Here is a tiny trained network, its code and every weight. The questions are about switching its units off for an input and a target symbol, where a switched-off unit gives its printed mean instead of its output.

import numpy as np


def w(rows, s, z=0):
    codes = np.array(rows[::2]) - 128.0
    scale = np.full(codes.shape[1], s)
    scale[-1] = z or s
    return codes * scale


def f(y):
    return y / 2 * (1 + np.tanh(0.7978845608 * (y + 0.044715 * y**3)))


def softmax(a):
    e = np.exp(a - a.max(-1, keepdims=True))
    return e / e.sum(-1, keepdims=True)


def log_softmax(a):
    a = a - a.max(-1, keepdims=True)
    return a - np.log(np.exp(a).sum(-1, keepdims=True))


def net(x, mask):
    ids = ['ΦΩγεηθστ'.index(c) for c in x.split()]
    T = len(ids)
    res = E[ids] + P[:T]
    u = 0
    for l in range(3):
        r = res
        for j in range(2):
            rows = slice(4 * j, 4 * j + 4)
            q, k, v = (r @ M[l][rows].T for M in (Q, K, V))
            z = softmax(np.where(np.tri(T) > 0, q @ k.T / 4**0.5, -1e9)) @ v
            o = O[l][rows]
            res = res + np.where(mask[u + j], z, o[:, -1]) @ o[:, :-1]
        u += 2
        y = f(res @ A[l][:, :-1].T + A[l][:, -1])
        res = res + np.where(mask[u : u + 4], y, B[l][:, -1]) @ B[l][:, :-1]
        u += 4
    return log_softmax(res[-1] @ U[:, :-1].T + U[:, -1])


Q, K, V, O, A, B = {}, {}, {}, {}, {}, {}
E = w([
[59,101,168,78,231,189],'Φ',
[246,67,131,159,57,181],'Ω',
[166,221,70,84,100,151],'γ',
[247,12,199,162,156,94],'ε',
[158,95,135,186,76,34],'η',
[172,18,203,133,215,181],'θ',
[238,109,225,33,127,154],'σ',
[57,81,152,171,227,29],'τ',
],0.013)
P = w([
[119,153,168,181,66,219],'0',
[109,67,34,79,118,110],'1',
[141,179,165,145,124,165],'2',
[109,68,36,79,120,109],'3',
[139,193,148,142,148,157],'4',
[110,76,40,76,124,104],'5',
[137,208,134,142,171,150],'6',
[108,75,41,77,124,106],'7',
[132,223,123,143,191,146],'8',
[106,76,42,80,125,107],'9',
[130,236,111,144,209,142],'10',
[107,68,44,77,121,107],'11',
[121,248,98,143,226,139],'12',
],0.014)
Q[0] = w([
[142,133,161,7,131,201],'L0H0',
[194,180,82,90,80,100],'L0H0',
[63,181,109,114,74,157],'L0H0',
[122,182,136,126,155,155],'L0H0',
[61,92,103,118,135,143],'L0H1',
[165,105,134,156,144,113],'L0H1',
[115,131,161,129,86,167],'L0H1',
[134,102,136,103,157,181],'L0H1',
],0.015)
K[0] = w([
[151,130,137,10,148,235],'L0H0',
[232,178,64,123,64,130],'L0H0',
[39,204,121,34,47,138],'L0H0',
[117,156,120,108,176,140],'L0H0',
[53,98,135,138,146,157],'L0H1',
[151,110,152,165,135,67],'L0H1',
[123,87,109,94,115,161],'L0H1',
[139,112,168,101,163,156],'L0H1',
],0.013)
V[0] = w([
[25,168,77,134,194,163],'L0H0',
[100,254,91,111,133,123],'L0H0',
[173,113,63,183,37,210],'L0H0',
[206,93,93,64,19,135],'L0H0',
[71,129,210,123,144,32],'L0H1',
[167,231,41,185,112,123],'L0H1',
[44,166,115,132,177,152],'L0H1',
[181,126,118,75,196,198],'L0H1',
],0.0059)
O[0] = w([
[133,126,152,122,24,187,187],'L0H0',
[198,4,156,249,162,67,68],'L0H0',
[20,28,134,246,231,160,2],'L0H0',
[46,92,157,142,165,29,9],'L0H0',
[128,253,113,40,75,74,198],'L0H1',
[160,53,64,204,146,185,52],'L0H1',
[39,172,108,133,140,116,180],'L0H1',
[148,67,175,70,229,160,165],'L0H1',
],0.0057,0.0029)
A[0] = w([
[67,2,48,111,96,106,200],'L0N0',
[214,106,99,86,184,77,132],'L0N1',
[156,78,47,99,171,157,252],'L0N2',
[61,177,89,163,252,171,80],'L0N3',
],0.0075,0.0028)
B[0] = w([
[203,244,80,18,126,214,253],'L0N0',
[2,218,110,85,50,233,217],'L0N1',
[70,131,183,50,18,15,227],'L0N2',
[52,210,248,30,11,40,158],'L0N3',
],0.0066,0.0054)
Q[1] = w([
[187,133,155,168,118,141],'L1H0',
[129,133,178,184,156,42],'L1H0',
[172,99,87,106,31,154],'L1H0',
[180,77,80,91,147,133],'L1H0',
[123,212,153,124,254,74],'L1H1',
[46,47,54,174,75,71],'L1H1',
[162,117,64,140,126,136],'L1H1',
[104,211,127,134,174,116],'L1H1',
],0.0087)
K[1] = w([
[253,141,150,97,169,64],'L1H0',
[171,158,43,65,186,141],'L1H0',
[161,128,195,191,146,255],'L1H0',
[60,44,174,173,177,138],'L1H0',
[171,198,206,218,200,90],'L1H1',
[125,93,133,116,50,37],'L1H1',
[159,160,150,176,133,28],'L1H1',
[171,202,135,179,66,173],'L1H1',
],0.0078)
V[1] = w([
[19,15,88,71,193,120],'L1H0',
[19,138,97,75,92,149],'L1H0',
[207,76,49,20,53,68],'L1H0',
[83,89,156,94,176,168],'L1H0',
[98,219,255,155,177,116],'L1H1',
[154,124,12,184,251,175],'L1H1',
[130,153,120,104,135,9],'L1H1',
[194,139,217,214,63,84],'L1H1',
],0.0053)
O[1] = w([
[55,133,172,135,150,111,82],'L1H0',
[160,161,158,86,82,146,217],'L1H0',
[95,255,114,66,133,216,101],'L1H0',
[94,97,143,143,145,156,150],'L1H0',
[140,94,163,135,127,163,224],'L1H1',
[88,144,165,171,132,79,2],'L1H1',
[128,177,103,138,185,102,119],'L1H1',
[120,70,60,184,177,168,81],'L1H1',
],0.0074,0.0059)
A[1] = w([
[152,170,85,103,119,114,171],'L1N0',
[102,142,117,50,93,198,2],'L1N1',
[62,155,45,255,172,89,20],'L1N2',
[146,179,61,133,213,84,98],'L1N3',
],0.0097,0.0037)
B[1] = w([
[28,54,206,133,188,186,209],'L1N0',
[100,137,80,212,141,67,250],'L1N1',
[14,230,110,113,255,180,131],'L1N2',
[63,154,147,117,100,74,143],'L1N3',
],0.0093,0.015)
Q[2] = w([
[130,147,155,186,155,45],'L2H0',
[213,138,206,254,166,191],'L2H0',
[186,194,178,121,173,145],'L2H0',
[16,91,165,49,166,74],'L2H0',
[199,122,120,120,144,240],'L2H1',
[87,96,73,79,118,69],'L2H1',
[148,131,87,181,103,182],'L2H1',
[135,155,84,157,68,151],'L2H1',
],0.0097)
K[2] = w([
[35,54,200,18,162,84],'L2H0',
[199,223,165,7,170,158],'L2H0',
[183,136,107,2,143,129],'L2H0',
[44,70,39,184,58,90],'L2H0',
[135,96,128,8,202,122],'L2H1',
[67,34,235,175,132,195],'L2H1',
[75,102,85,69,175,144],'L2H1',
[93,135,82,100,28,135],'L2H1',
],0.0085)
V[2] = w([
[111,80,65,94,53,157],'L2H0',
[110,136,218,3,95,240],'L2H0',
[76,47,147,204,229,175],'L2H0',
[57,222,171,164,134,157],'L2H0',
[115,191,52,202,54,170],'L2H1',
[254,180,153,118,238,155],'L2H1',
[129,85,132,152,166,124],'L2H1',
[84,51,189,130,161,192],'L2H1',
],0.0081)
O[2] = w([
[140,250,50,44,237,95,164],'L2H0',
[172,154,16,115,120,185,203],'L2H0',
[85,154,187,117,51,236,219],'L2H0',
[149,109,94,188,39,102,194],'L2H0',
[79,72,63,69,147,254,112],'L2H1',
[39,124,29,182,154,89,11],'L2H1',
[159,166,206,198,170,82,143],'L2H1',
[193,163,143,219,160,111,255],'L2H1',
],0.0062,0.0083)
A[2] = w([
[1,148,122,95,155,130,129],'L2N0',
[233,89,81,84,42,120,244],'L2N1',
[195,206,123,75,147,111,254],'L2N2',
[20,89,30,119,160,57,168],'L2N3',
],0.0096,0.0047)
B[2] = w([
[253,88,155,55,155,49,226],'L2N0',
[127,87,236,177,224,133,185],'L2N1',
[115,102,60,159,76,163,255],'L2N2',
[8,84,90,144,129,130,187],'L2N3',
],0.011,0.015)
U = w([
[166,75,150,156,230,202,220],'Φ',
[73,210,101,77,96,235,218],'Ω',
[254,174,136,19,176,139,131],'γ',
[86,216,214,74,182,118,102],'ε',
[171,97,145,97,78,125,5],'η',
[251,81,83,156,133,85,3],'θ',
[86,160,136,148,164,119,102],'σ',
[93,105,131,80,193,165,109],'τ',
],0.0071,0.0057)

Each question gives the input, a string of symbols that net reads in full, and the target symbol t.
The units are the heads (4 rows each of Q, K, V and O) and the neurons (one row each of A and B). Each row of codes is followed by its name. A weight is (code - 128) times the scale printed after its matrix; where a second scale follows, it is the last column's (O, A, B and U).
mask holds one flag per unit, layer by layer, with each layer's heads first. A switched-off unit (its flag False) gives its mean, the last column of its rows in O or B, instead of its output. The means were averaged over made-up inputs and are rounded, as every weight is.
A unit's drop is (log p(t) with every unit on - log p(t) with that unit switched off) / (log p(t) with every unit on - log p(t) with every unit switched off).
The circuit of an input: a set's keep is (log p(t) with only the set's units on - log p(t) with every unit switched off) / (log p(t) with every unit on - log p(t) with every unit switched off). Starting from the 12 units with the biggest drops (on a tie, the unit counted first), units are removed one at a time, each time the one whose removal leaves the highest keep (on an exact tie, the one counted first), for as long as the keep stays at least 0.8.
circuit, biggest first: the units of the circuit, biggest drop first
unit that matters most: the unit with the biggest drop
top k neurons in layer l: the k neurons of layer l with the biggest drops, biggest first
which heads matter: for each layer, one digit per head in row order, 1 if its drop is at least 0.15 and else 0, layers parted by /
input ε τ Φ γ γ η ε, target Ω: unit that matters most : L0H0
input τ θ Ω, target Φ: which heads matter : 01 / 00 / 10
input η η σ θ θ Φ γ Ω, target η: which heads matter : 11 / 11 / 11
input τ Φ η τ θ γ τ Ω Φ Ω η, target Ω: top 2 neurons in layer 0 : L0N0; L0N1
input θ γ ε τ Φ Φ η Ω θ, target Ω: circuit, biggest first : L2N0; L2N1
input γ τ σ τ η Ω η Φ, target γ: which heads matter : 11 / 11 / 10
input Ω σ ε Ω Φ, target Φ: circuit, biggest first : L0H0; L0N2; L2N1; L2H0
input ε ε Φ Φ ε τ η τ, target ε: which heads matter : 10 / 11 / 11
input θ ε η η Ω τ η θ τ, target Ω: which heads matter : 10 / 10 / 00
input τ γ σ σ τ ε ε τ Ω ε η Φ, target τ: top 2 neurons in layer 1 : L1N1; L1N0
input σ θ η τ Φ θ η η Φ τ γ γ θ, target γ: circuit, biggest first : L1H0; L2H1; L2N0
input Ω η Ω Φ σ Φ, target Ω: circuit, biggest first : L0H0; L2H0
input η Ω Ω, target Ω: circuit, biggest first : L0H0; L1N0; L2N0; L2N1
input τ η Φ θ ε τ, target τ: circuit, biggest first : L2N3; L1N0; L2H1; L2H0
input τ γ η Φ τ ε η η σ ε, target τ: circuit, biggest first : L2N3; L1N0; L2H1; L0H0
input τ ε τ τ Φ τ θ η, target τ: which heads matter : 11 / 00 / 01
input τ σ Ω Ω τ θ Φ θ, target τ: unit that matters most : L2N3
input ε σ η η θ ε σ, target Ω: which heads matter : 11 / 11 / 00
input τ τ τ τ γ, target Φ: which heads matter : 00 / 00 / 10
input η τ γ θ σ, target Φ: which heads matter : 01 / 01 / 10
input θ ε Ω σ γ ε γ Ω η γ, target θ: which heads matter : 11 / 10 / 01
input η γ Φ τ τ, target Ω: which heads matter : 10 / 11 / 00
input θ τ σ, target Φ: which heads matter : 00 / 01 / 10
input σ τ Φ θ Ω τ τ η ε η, target σ: top 2 neurons in layer 2 : L2N0; L2N3
input σ η η Φ Ω τ Ω, target Ω: circuit, biggest first : L2N0
input θ Φ τ τ η ε Φ γ ε τ, target θ: which heads matter : 11 / 10 / 01
input θ γ τ γ τ σ σ ε τ, target γ: which heads matter : 01 / 10 / 00
